Each row has a class, written after it.
[-335   92 -119  -34 -197  559  -64  265   87   19 -189  277   96  -76
 -344  -94 -139  -54  286 -231  410   39  -26  285 -184  116  -17 -161
   15   32 -361   69]
tiped
[ -17  -26  -68 -403  144  127 -124 -258  173  301 -186  -27 -196  203
  265  420  108 -127  -90 -342  -80   44  -15 -345 -323  169  -23  450
 -312 -804   62 -214]
Gira
[  36 -275  130  180  190 -274 -165 -151  -99 -194  -52 -384  -61 -153
  339  166  146 -113 -254 -118  -69  -75 -131 -223   41    8  221  290
 -139 -147  183  -72]
tiped
[-258   43  -22 -372  -35  502  -71  175   59  270 -294  389 -220  -61
 -299  -54 -157 -331  355 -324  161    5  -48  142 -404  -90    6   33
 -182 -465 -335  113]
bizo
[-350 -306  -33 -191    9  120 -294  217  -95 -184 -182 -247  164  -37
  116  172 -277 -609  174 -427  337  -12 -219 -350  -16 -262  380   24
  -68 -135 -112  -84]
zosom
[ 103   89  -77   15  -91  350  -96 -286  210  125  -83   17  -71  223
   72  289  336  319   56  271 -149  -48   57  -75  -29   50 -359   92
  266  -10  106  -41]
bizo
[-413 -134  -22 -213 -192  414 -227   77  113 -144 -192    7 -118  -99
 -122   94  -92 -218  166 -392  143  -45 -258   40 -328 -100  190  167
  -59 -198 -222  -19]
niru
[-258   81  -31 -191 -366  614  -44  175   17   76 -371  337   60  -64
 -326 -127 -194  -25  272 -157  348  158  106  209 -285  -66   90 -173
 -157  -28 -476    1]
litek
[-454 -329  403  103 -422 -234 -473  -19   -9 -564   17  -60  278 -142
   84  -17  -48 -285  -46  177  -82  -72 -336 -502 -172   63  -84  412
  167   63  -27  132]
niru
[ 174  -40 -231  -43  132   20  220  567 -312 -238  160  255   94 -472
 -117   45 -167  -78  -24   43   63  218  426  207  358  -26  -38 -235
  214  899  139   30]
niru
[  30  -75  158  228  101 -214   -8 -171 -113 -137  -80 -171   72  -59
  208  115  232    3 -150  142 -141 -148   25 -140  -29  121  114  160
 -254   16   26  -85]
nalar
[-397  258 -221  218 -104  499 -109   67  150 -208 -220  297   55  -69
 -213  -74  -21  -15  -14  337 -263   25  616 -193  203 -125  -91 -140
  251  474 -691  -25]
nalar
[  72   42   28   79  -82  272 -266 -192   81   66  -30  181   58  153
   46  278  277  179   94  360 -249  -54   32  -67   10  -50 -323  184
  277 -103  205 -150]
litek
[-252 -127   43  -70   72  344 -119  -17  -75  -96 -163 -150  -82  143
   23   25 -118 -523   41 -106  214  -54 -264 -363 -196 -239   43   54
  -66  -78 -340  -83]
gedi
[-381  204 -191  244 -124  400  -41   40   35 -189 -177  379   29 -143
 -243   -7   72 -111 -133  503 -523  -25  477 -119  111 -140   73 -103
  351  273 -646  -73]
mamuk
[  47  -73  115   43 -108  258 -268  -58    5  -23    2  143  124  107
  -33  230  212  299   63  115  -59 -172  -96   30  -55   18 -271   91
  250 -138  166 -137]
nalar
[-265 -147  -11  -62  -45  147 -216   89 -102 -240  -52 -336  177   72
  144  145 -217 -529   53 -304  333 -146  -52 -365   15 -246  193  -63
   -1  -95 -210 -274]
niru
[-388  252 -306  341  -58  315 -112  -99  140 -260 -162  240   57  -64
  -67   33   90   34 -121  350 -447 -178  662 -184  162 -154   12 -150
  116  184 -650 -148]
mamuk
[-196  193  -32 -138  -85  655   92   19  167  313 -318  481 -301  -24
 -389 -230 -104 -118  393  -95  120    3   28  214 -438  -26 -152   -7
 -171 -208 -577  169]
zosom
[  38 -283  279  -10   63 -471 -216  -57 -135 -286  -40 -213  -18 -241
  380  175   -8 -259 -256   -6 -204  -50  -57 -465   16   18  302  326
 -276 -110  211  -55]
dulu
[-369 -258   72  -49 -108  222 -269  128 -180 -343 -152 -282  349   60
  125  177 -230 -559  115 -226  325 -116 -175 -474   16 -232  282  -17
   14  107 -285 -208]
niru
[-540  145 -270  226 -140  368 -159  -22   99 -156 -329  294   99 -123
 -221  122  141   46   11  279 -374  -67  347  -67   17  -29    7  110
  322  169 -623   -4]
bizo
[-274 -291   16   25   77  104 -216  259 -211 -354    1 -273  359  -10
   85   63 -301 -598   57 -346  431 -250 -166 -307   26 -265  209  -58
  136   93 -167 -218]
Gira
[-218  173 -108 -250 -224  453  -29  197   88  111 -386  208 -235  -79
 -215  -31 -168 -172  135 -264  214  103  120  115 -215  -32  -29  -69
 -151 -118 -298  -28]
Gira
[  -5   53   28   26  -44  283 -140 -252   95   99  -45  256   -1  120
   11  237  294   17  174  370 -305 -108   61 -147 -173  -14 -236  176
   60 -243   56   12]
gedi
[ -79  -26   85  -74  -16  405 -386 -264  131  106  -24  337   -6  124
   26  292  251  -16  230  242 -204  -60  -49 -305 -170   86 -286  416
  130 -325   27   71]
tiped
[-265 -234   65  -61  -78  165 -303  -74  -65 -359  -55 -335  151  125
  239   98 -174 -594   -3 -102  109 -129 -121 -594  -94 -383  277  105
   29 -123 -264 -248]
tiped
[  59 -230   97  -21  294 -383    8  -40  -45  -56   21 -252  -63 -158
  319  138   24 -389 -159 -118 -112  -36  -64 -278    4    7  243  314
 -251 -179   86    4]
litek
[-480 -261  440  214 -455    6 -453 -199   38 -576 -148  149  188  -82
   66 -108   34 -371  147  647 -262 -102 -382 -588 -285  -70 -212  483
  289  281 -341  236]
gedi
[ 320  191 -360 -238  124  307  372  503 -231  112   10  606 -138 -365
 -307   69 -153   79  254  159  -97  246  549  286  244 -165 -301 -166
  247  884 -142  105]
bigi
[ 135  -27 -177 -102   61   16  159  449 -206 -133   -5  337   18 -397
 -160   54 -188   37  170  -46  -73   61  358  180  184  -89 -100  -78
  144  656   -6   71]
bigi
[ -25 -256  201  192  185 -247  -44 -107  -86 -164   -4 -301  104  -73
  186   39   91 -184  -92  -18  -60 -168 -132 -225  -14   93  167  176
 -136   46  -39   16]
dulu
[  59   83   38 -433  -10   85 -222 -320  255  374 -315  118 -235  262
  252  399  117   79   13 -253 -304  -65    4 -382 -344    3  -97  550
 -314 -831   95 -187]
Gira
[ 118 -233  197  126  308 -247  -60 -217  -49 -100   15 -162 -292 -194
  302   89  115 -259 -140  183 -353   20   37 -479  106   18   81  307
 -267  -13   -6  123]
bigi
[ 224  155 -360 -187  204  329  456  414 -194   30  -40  389 -103 -308
 -139  221  -65  -90   72  164 -132  205  412  246  247  -80 -115 -182
  292  796 -154  -12]
zosom
[-401 -325  338   93 -410  -71 -563 -169   62 -546 -108   -5  167  -75
  205   51    9 -307  -32  302 -164  -70 -348 -617 -176   65 -119  495
  140   15  -72  101]
dulu
[ 185   13   -1 -393  153  124  -49 -171  138  390  -96  199 -244  149
  184  368  114   63 -219 -285 -119   37 -192 -160 -350   84   -7  454
 -317 -842  265 -172]
litek
[-420 -210  329  142 -366 -193 -247 -147   50 -455  -44  -22  199  -93
   43 -172   18 -249  153  433 -138  101 -307 -292 -260   32 -145  406
  184  277 -103  192]
nalar
[-108   -3  201   96 -311  236 -304 -224   30 -143  -38  150  187  164
  -29   89  260  158  110  525 -241  -63   27 -160 -115  108 -224   88
  248  107  -81  -85]
bizo
[  22 -136  114 -286  129   61 -175 -289  164  211  -73  -93 -121  141
  330  375  114 -129 -184 -295 -163   72  -51 -488 -263  151   21  499
 -429 -717   86 -197]
mamuk
[-187  110   91 -350 -265  341 -161  186  101  142 -274  388  -69  -29
 -275 -146 -249 -150  366 -263  216 -105   73   67 -412 -140   88  -61
 -197 -292 -286   91]
gedi
[-478 -246  289  116 -436 -119 -507 -169   58 -610 -139   93  222 -103
  205  100   13 -230  -18  359 -263 -164 -263 -622 -173  -97 -129  476
  225   45 -113  134]
niru
[-344   58   73 -136 -284  540  -92   -7   94   30 -237  370    5  -40
 -272  -91  -95 -140  400  -25   92   18   26   65 -372   40   -5    9
 -212 -160 -569   64]
bigi
[-251 -198  -18   13   22   57 -131  176 -166 -218  -38 -390   43  -11
  -31  -93 -349 -525  210 -262  365    2  -42 -331  170 -330  249 -193
  -14  183 -212  -63]
nalar
[-210   12   29  -18 -200  262 -406 -107   75 -138 -148  182   80   29
    9  328  251  195   10  174 -252  -97   27  -15  -59  -53  -99  186
  285 -174  143 -130]
nalar
[  87 -135  181  181  102 -214   39  -63 -151 -106 -174 -162  -24  -90
  207   -4  102 -109 -194  113  -73  -70  -70 -132  -29   65   97   65
 -178   37  -56  -47]
bigi
[-431  224 -250  317 -103  462  -90 -124  132 -241 -269  141 -144  -63
  -97  -12   68 -175 -192  433 -349   87  424 -266  111  -39  -52   48
  175  327 -698 -135]
litek
[-380  124    7 -249 -351  569  -70   86  112  141 -289  268    2  -23
 -366 -139 -190 -117  381 -173  179  211  186  144 -263  -39   26  -97
  -98  -52 -567   43]
mamuk
[  14  163 -100 -435 -123  442  -29  298   67  228 -232  447 -100   17
 -217   -3 -284  -40  393 -327  143  -63  208  134 -130 -267  -51 -184
 -155 -227 -222  -34]
nalar
[ 111 -183  138  112  116 -162   12   21 -155 -156 -146 -243  -98 -170
  266   89   28 -190 -283  -27   11   10  -51 -221  139  129  117   93
 -215  114   16  -62]
Gira
[-422  120 -129  184 -240  355 -377  -50  116 -293 -206  267   46  -67
  -49  173   67  -59 -142  414 -383  -41  366 -476   95  -55   86   93
  216  157 -517 -140]
zosom
[-406 -301   23 -160  -92  119 -309  185  -73 -364 -140 -286  264   54
  137  104 -343 -591   69 -446  353 -176 -275 -460  -21 -301  300   51
   29  -91 -196 -111]
nalar
[ 210 -236  250  170  284 -370  -17  -30 -163 -147  248 -220  198  -63
  357  179  141 -168 -196  141  -83 -140  -37 -259   47   85   73  113
 -211  -33   79 -258]
mamuk
[ -20 -281  331  154   99 -255 -141 -182 -116 -217  -34 -214   73  -97
  253   11  111 -226  -34  121 -194 -217  -15 -248 -109   20  148  167
 -175 -165 -129  -82]
bizo
[ 217   21  -14 -286  211  160  -71 -159  145  405  -62  123 -163  189
  170  357  105   35  -20 -256 -138  -23   11 -240 -169   84  -86  360
 -364 -645  162 -179]
litek
[  78 -168  127 -353  116   55 -290 -231   90  206  -45   63  -44  173
  308  351  110 -185  -28 -130 -196  -42    1 -546 -281    2   15  426
 -347 -796   71 -181]
bizo
[  12 -134   52   61  166 -123 -139 -144  -44  -99 -208  -93 -136  -80
  302  159   84 -228 -173   56 -187  -28    1 -366   32  -54   72  298
 -201  -75   86    7]
litek
[-501  106 -283  267 -151  412 -157 -128   98 -276 -233  215 -103  -99
 -147   41  117 -129 -161  400 -475  -14  302 -259   80  -69   26   87
  307  235 -624   10]
mamuk
[-481 -282  342  216 -490 -379 -451  -42    5 -620   22   -2  382 -264
   17 -121  -35 -158  188  297 -115  -75 -213 -286 -159   -1  -17  369
  120  279    8  253]
dulu
[-464 -218  355  156 -552  -24 -374 -148   37 -559 -161   57  256  -87
   13  -31  -28  -25  124  311 -101 -139 -377 -363 -171  -89 -152  380
  266  230 -266  198]
nalar
[ 202   -7  -25 -451  115  -19 -197 -169  211  363  -79  -45 -229  222
  300  397   27  127 -130 -529    6   55 -110 -311 -304  156  -89  534
 -377 -721  325 -294]
bigi
[-454 -335  320  116 -454  -91 -460 -137  -20 -528  -72   -9  254 -108
   78  -41   11 -368  137  351  -76  -39 -434 -501 -280  -92 -119  554
  304  122 -205  205]
tiped
[ -27  -17 -224  -21   55  138  266  380 -242 -270  -21  187  133 -339
 -131  130  -89 -151   85  172 -214   76  352  176  264 -113    4 -155
  375  825 -154  -27]
bizo
[-303 -230   10 -136  204  191 -141   99 -120 -122  -64 -213  100   69
   97   98 -207 -785  205 -192  193  -47 -246 -402 -132 -373  195  143
   24  -28 -323 -154]
zosom
[-304 -218  287  -53 -376 -170 -333 -239  106 -297 -127  -37   34  -28
  104   32   20  -66   90  149 -181   -4 -381 -429 -320 -113 -184  634
  100    4  -56  174]
Gira
[ -50 -279  202  307  138 -344 -127 -279 -130 -385  -23 -365  -56 -168
  387   97  142 -199 -291   64 -288 -106 -134 -414   55   72  212  383
 -298   10   69  -23]
tiped
[-283  -70 -149 -193 -108  110 -171  341 -167 -259 -187 -285  303   16
  102  136 -384 -642   96 -375  426  -77   26 -270  130 -393  357 -206
   67  152 -205 -283]
dulu
[ 271  116 -101 -422   30  100  -94  -76  100  383 -216  129 -216   95
  186  400   78  278 -238 -464  -53   73  148  -49 -203  125  -64  298
 -356 -677  370 -291]
dulu
[-148   90  -25 -336  -74  407 -159  192   43  176 -136  533  -42 -122
 -253  -50 -174 -219  320 -230  -28  -67  282  105 -242 -193   60    7
 -147 -352 -334   46]
zosom
[  67  -31   98   72 -123  227 -121 -145   -4   87   48   90   78  112
  -64  145  289   67  123  378 -187    2   40   40  -70  145 -304   63
  329  -64    1 -117]
zosom
[-323 -132  155  308 -326   77 -172  -71   34 -388  -86    4  168 -126
    0 -114   -3 -124   26  326  152   48 -220 -274 -102   70 -237  203
  144  387 -237  194]
gedi
[ 280  198  -74 -353  121  154  -19 -192  174  473 -117   87 -236  219
  243  387  149  187 -211 -266  -47  140  151 -210 -165  130 -117  262
 -467 -606  234 -264]
mamuk
